Below are the code and all the weights of a small trained network. Each question names an input and a class and asks about switching units off, where a switched-off unit gives its printed mean instead of its output.

import numpy as np


def w(rows, s, z=0):
    codes = np.array(rows[::2]) - 128.0
    scale = np.full(codes.shape[1], s)
    scale[-1] = z or s
    return codes * scale


def norm(h):
    return h / np.sqrt((h * h).mean(-1, keepdims=True) + 1e-5)


def f(y):
    return y / 2 * (1 + np.tanh(0.7978845608 * (y + 0.044715 * y**3)))


def log_softmax(a):
    a = a - a.max(-1, keepdims=True)
    return a - np.log(np.exp(a).sum(-1, keepdims=True))


def net(x, mask):
    res = np.array(x, float).reshape(1, 6) / 4 @ E
    u = 0
    for l in range(2):
        y = f(norm(res) @ A[l][:, :-1].T + A[l][:, -1])
        res = res + np.where(mask[u : u + 3], y, B[l][:, -1]) @ B[l][:, :-1]
        u += 3
    return log_softmax(norm(res)[-1] @ U[:, :-1].T + U[:, -1])


A, B = {}, {}
E = w([
[222,82,30,140,147,4],'x0',
[120,185,120,139,162,155],'x1',
[148,174,99,114,194,220],'x2',
[45,160,164,234,101,173],'x3',
[145,189,106,159,164,103],'x4',
[214,2,116,55,138,138],'x5',
],0.0053)
A[0] = w([
[197,82,81,112,134,138,57],'0.n0',
[198,105,127,139,208,56,251],'0.n1',
[55,93,134,205,105,1,30],'0.n2',
],0.0053,0.002)
B[0] = w([
[131,93,166,96,255,223,170],'0.n0',
[118,141,21,115,97,80,255],'0.n1',
[92,123,87,106,61,47,208],'0.n2',
],0.0095,0.0029)
A[1] = w([
[47,9,168,121,122,150,120],'1.n0',
[107,90,69,112,172,138,58],'1.n1',
[107,185,132,103,162,128,251],'1.n2',
],0.013,0.0024)
B[1] = w([
[178,187,197,80,85,119,254],'1.n0',
[200,58,115,101,106,215,219],'1.n1',
[66,105,168,251,163,145,224],'1.n2',
],0.012,0.0044)
U = w([
[198,38,98,85,154,151,252],'0',
[78,164,160,203,173,182,140],'1',
[72,118,78,142,94,2,113],'2',
[154,159,218,70,55,121,13],'3',
],0.015,0.0011)

Each question gives the input, the list of numbers given to net, and the class t.
The units are the neurons (one row each of A and B). Each row of codes is followed by its name. A weight is (code - 128) times the scale printed after its matrix; where a second scale follows, it is the last column's (A, B and U).
mask holds one flag per neuron, layer by layer. A switched-off neuron (its flag False) gives its mean, the last column of its row in B, instead of its output. The means were averaged over made-up inputs and are rounded, as every weight is.
A unit's drop is (log p(t) with every unit on - log p(t) with that unit switched off) / (log p(t) with every unit on - log p(t) with every unit switched off).
unit that matters most: the unit with the biggest drop
top k neurons: the k neurons with the biggest drops, biggest first
top k neurons in layer l: the k neurons of layer l with the biggest drops, biggest first
drop when u is switched off: that unit's drop, to one decimal
input [-5,0,-4,8,-1,-2], class 3: top 2 neurons	(1.n0; 0.n1)
input [7,5,7,6,-3,0], class 0: unit that matters most	1.n1
input [-1,3,-3,-3,2,-4], class 1: top 2 neurons	(1.n2; 0.n1)
input [-6,7,-7,-6,2,1], class 1: top 2 neurons	(1.n2; 0.n2)
input [-2,1,-7,-1,3,3], class 2: top 2 neurons	(0.n2; 1.n1)
input [8,-2,5,8,-2,-6], class 2: top 2 neurons	(0.n2; 0.n0)
input [0,4,-3,8,-6,-1], class 3: top 2 neurons	(1.n0; 0.n1)
input [4,2,-6,2,-6,3], class 3: top 2 neurons in layer 1	(1.n0; 1.n2)
input [-7,-7,-1,-3,3,7], class 3: drop when 1.n0 is switched off	0.7
input [-4,-8,7,5,-3,2], class 3: drop when 1.n1 is switched off	0.0
input [-8,6,-4,-7,-5,-5], class 1: drop when 1.n2 is switched off	0.6
input [-4,-8,4,-4,-5,8], class 3: drop when 0.n0 is switched off	-0.1
